Here is a tiny trained network, its code and every weight. The questions are about switching its units off for an input and a target symbol, where a switched-off unit gives its printed mean instead of its output.

import numpy as np


def w(rows, s, z=0):
    codes = np.array(rows[::2]) - 128.0
    scale = np.full(codes.shape[1], s)
    scale[-1] = z or s
    return codes * scale


def f(y):
    return np.maximum(y, 0)


def softmax(a):
    e = np.exp(a - a.max(-1, keepdims=True))
    return e / e.sum(-1, keepdims=True)


def log_softmax(a):
    a = a - a.max(-1, keepdims=True)
    return a - np.log(np.exp(a).sum(-1, keepdims=True))


def net(x, mask):
    ids = ['ΘΛΠΦαγδζητ'.index(c) for c in x.split()]
    T = len(ids)
    res = E[ids] + P[:T]
    r = res
    for j in range(2):
        rows = slice(4 * j, 4 * j + 4)
        q, k, v = (r @ M[0][rows].T for M in (Q, K, V))
        z = softmax(np.where(np.tri(T) > 0, q @ k.T / 4**0.5, -1e9)) @ v
        o = O[0][rows]
        res = res + np.where(mask[j], z, o[:, -1]) @ o[:, :-1]
    y = f(res @ A[0][:, :-1].T + A[0][:, -1])
    res = res + np.where(mask[2:26], y, B[0][:, -1]) @ B[0][:, :-1]
    return log_softmax(res[-1] @ U[:, :-1].T + U[:, -1])


Q, K, V, O, A, B = {}, {}, {}, {}, {}, {}
E = w([
[171,182,124,143,112,98,178,185],'Θ',
[96,166,108,130,168,141,142,204],'Λ',
[230,178,116,138,124,169,151,192],'Π',
[91,235,182,108,17,75,37,78],'Φ',
[209,62,187,164,75,43,113,114],'α',
[187,169,186,53,98,133,205,117],'γ',
[152,136,135,147,170,208,31,187],'δ',
[212,127,197,46,142,217,113,121],'ζ',
[116,195,136,41,186,202,172,197],'η',
[96,20,2,68,2,134,209,77],'τ',
],0.0078)
P = w([
[125,113,108,195,145,175,111,76],'0',
[137,126,146,134,105,175,83,171],'1',
[142,138,129,102,116,168,72,182],'2',
[148,136,138,80,149,141,63,167],'3',
[156,147,121,55,167,149,62,177],'4',
[159,120,123,25,188,109,50,173],'5',
[158,141,121,2,216,105,43,162],'6',
],0.0076)
Q[0] = w([
[208,208,193,126,110,172,101,233],'h0',
[148,174,86,123,206,195,187,182],'h0',
[109,171,210,197,173,52,125,45],'h0',
[95,172,176,127,139,154,198,153],'h0',
[184,116,133,130,98,73,85,153],'h1',
[190,140,129,126,216,207,185,200],'h1',
[178,4,153,140,161,78,127,103],'h1',
[159,172,108,25,95,201,53,174],'h1',
],0.047)
K[0] = w([
[147,186,172,159,197,55,95,16],'h0',
[134,175,85,202,190,218,210,82],'h0',
[186,165,162,49,175,79,48,251],'h0',
[119,166,148,157,169,184,138,141],'h0',
[183,87,170,151,116,81,140,99],'h1',
[86,227,105,122,91,84,54,47],'h1',
[181,40,192,190,60,92,85,158],'h1',
[168,82,88,229,225,171,191,2],'h1',
],0.045)
V[0] = w([
[57,101,117,71,190,130,95,155],'h0',
[141,163,28,162,160,83,171,194],'h0',
[148,96,101,175,151,199,6,141],'h0',
[213,152,145,72,163,183,164,98],'h0',
[84,121,137,141,129,154,134,89],'h1',
[133,166,128,162,114,148,147,102],'h1',
[137,144,103,142,184,110,123,63],'h1',
[144,96,110,97,158,97,129,125],'h1',
],0.024)
O[0] = w([
[111,96,154,137,77,55,181,180,31],'h0',
[146,102,205,155,187,78,177,70,9],'h0',
[99,105,47,163,165,6,130,125,255],'h0',
[94,15,151,136,141,176,23,129,196],'h0',
[88,141,140,105,88,112,155,213,147],'h1',
[94,152,177,95,82,90,125,106,186],'h1',
[115,201,101,112,90,125,156,143,155],'h1',
[142,127,88,138,166,175,150,154,84],'h1',
],0.014,0.0092)
A[0] = w([
[151,135,133,121,139,133,147,144,50],'n0',
[141,163,169,127,133,120,126,125,110],'n1',
[109,76,97,77,88,158,203,82,101],'n2',
[115,139,154,149,168,125,117,112,72],'n3',
[124,88,137,206,46,159,186,108,2],'n4',
[121,153,195,154,164,106,164,145,111],'n5',
[127,131,144,130,125,157,121,136,54],'n6',
[145,136,152,148,131,139,146,122,73],'n7',
[136,113,158,122,130,128,165,143,61],'n8',
[139,107,156,139,103,141,169,128,76],'n9',
[102,90,116,253,17,180,191,82,27],'n10',
[119,117,143,173,139,147,170,130,109],'n11',
[160,117,118,77,120,145,178,103,32],'n12',
[179,166,191,129,156,159,161,201,105],'n13',
[133,180,200,145,178,149,144,110,66],'n14',
[137,139,75,138,154,168,158,84,32],'n15',
[127,122,130,123,160,175,179,134,57],'n16',
[134,151,171,145,168,155,170,136,60],'n17',
[155,126,133,138,150,158,156,156,73],'n18',
[102,78,176,121,156,130,150,166,42],'n19',
[151,139,148,159,138,153,148,134,87],'n20',
[167,142,140,149,146,154,163,147,54],'n21',
[136,134,159,146,124,156,161,128,71],'n22',
[176,109,107,141,132,140,147,120,69],'n23',
],0.018,0.008)
B[0] = w([
[128,124,135,143,102,128,109,109,134],'n0',
[107,116,115,151,122,128,153,131,180],'n1',
[186,96,117,66,159,134,189,180,179],'n2',
[138,142,136,82,111,124,140,54,221],'n3',
[90,157,64,185,112,191,145,49,145],'n4',
[175,112,129,67,153,161,121,177,175],'n5',
[153,160,158,144,145,150,168,119,203],'n6',
[107,139,135,116,128,116,103,129,135],'n7',
[112,138,87,116,138,137,127,107,139],'n8',
[147,138,102,128,155,147,133,116,143],'n9',
[80,102,116,254,33,160,166,17,145],'n10',
[92,132,109,107,134,114,114,157,131],'n11',
[128,111,143,96,155,99,89,156,150],'n12',
[24,118,151,169,200,143,143,114,165],'n13',
[143,100,74,183,84,145,193,167,206],'n14',
[186,141,122,193,147,131,111,142,255],'n15',
[132,137,123,123,93,120,142,122,137],'n16',
[132,149,135,110,116,107,82,98,155],'n17',
[152,137,129,121,116,108,131,113,141],'n18',
[147,136,168,186,80,94,117,142,169],'n19',
[127,128,138,106,116,109,132,121,132],'n20',
[138,135,151,110,116,112,95,99,136],'n21',
[130,143,121,139,131,103,88,126,131],'n22',
[109,185,131,131,111,126,122,129,177],'n23',
],0.026,0.0048)
U = w([
[137,35,92,158,81,162,200,123,190],'Θ',
[174,48,162,72,173,108,146,215,167],'Λ',
[133,86,150,110,125,104,98,60,163],'Π',
[84,218,119,83,19,126,127,165,148],'Φ',
[197,128,107,200,168,139,101,167,89],'α',
[130,107,198,117,95,242,95,158,158],'γ',
[115,57,67,156,156,38,155,156,2],'δ',
[100,2,73,126,80,177,55,188,27],'ζ',
[137,61,205,177,73,104,115,169,182],'η',
[75,91,156,164,175,143,157,164,170],'τ',
],0.0032,0.0047)

Each question gives the input, a string of symbols that net reads in full, and the target symbol t.
The units are the heads (4 rows each of Q, K, V and O) and the neurons (one row each of A and B). Each row of codes is followed by its name. A weight is (code - 128) times the scale printed after its matrix; where a second scale follows, it is the last column's (O, A, B and U).
mask holds one flag per unit, heads first, then neurons. A switched-off unit (its flag False) gives its mean, the last column of its rows in O or B, instead of its output. The means were averaged over made-up inputs and are rounded, as every weight is.
A unit's drop is (log p(t) with every unit on - log p(t) with that unit switched off) / (log p(t) with every unit on - log p(t) with every unit switched off).
The circuit of an input: a set's keep is (log p(t) with only the set's units on - log p(t) with every unit switched off) / (log p(t) with every unit on - log p(t) with every unit switched off). Starting from the 12 units with the biggest drops (on a tie, the unit counted first), units are removed one at a time, each time the one whose removal leaves the highest keep (on an exact tie, the one counted first), for as long as the keep stays at least 0.8.
units of the circuit, in order: the units of the circuit, biggest drop first
top k neurons: the k neurons with the biggest drops, biggest first
which heads matter: for each layer, one digit per head in row order, 1 if its drop is at least 0.15 and else 0, layers parted by /
drop of u: that unit's drop, to one decimal
input η Φ γ, target η: which heads matter => 10
input Λ α Φ δ δ, target Λ: units of the circuit, in order => h0, n5
input Π η Π δ, target Π: units of the circuit, in order => h0, n3
input Π Π η τ τ, target Λ: which heads matter => 10
input Λ Π α, target α: units of the circuit, in order => h1, n15, h0
input ζ Θ Φ τ Θ γ, target ζ: units of the circuit, in order => h0
input Φ δ ζ ζ η γ, target Φ: which heads matter => 11
input δ α ζ τ Θ, target δ: which heads matter => 10
input γ ζ Π, target γ: which heads matter => 10
input ζ Φ τ η η Φ α, target α: units of the circuit, in order => h1, n15
input η ζ Θ ζ, target η: units of the circuit, in order => h0, n19
input γ γ η α Λ ζ, target γ: which heads matter => 10
input Θ τ Λ Λ δ, target Θ: units of the circuit, in order => h0, n14
input Π Θ η Θ δ γ η, target Π: units of the circuit, in order => h0, n3
input Θ Π ζ η δ γ, target Θ: units of the circuit, in order => n14, h0
input Θ Π Φ τ, target Θ: top 2 neurons => n10, n4
input τ Θ γ, target τ: which heads matter => 11
input Φ Π Φ η Φ Λ, target Φ: which heads matter => 11
input γ ζ α Θ ζ η, target γ: units of the circuit, in order => h0
input δ τ η ζ η, target δ: units of the circuit, in order => h0
input α η τ Θ τ τ τ, target Λ: units of the circuit, in order => h0, n2
input τ Θ ζ γ Π, target τ: units of the circuit, in order => n13, h0
input α δ η, target α: drop of h0 => 1.1
input η Θ ζ Π, target η: drop of n19 => 0.5
input Φ ζ α Φ η ζ, target Φ: drop of h1 => 0.4
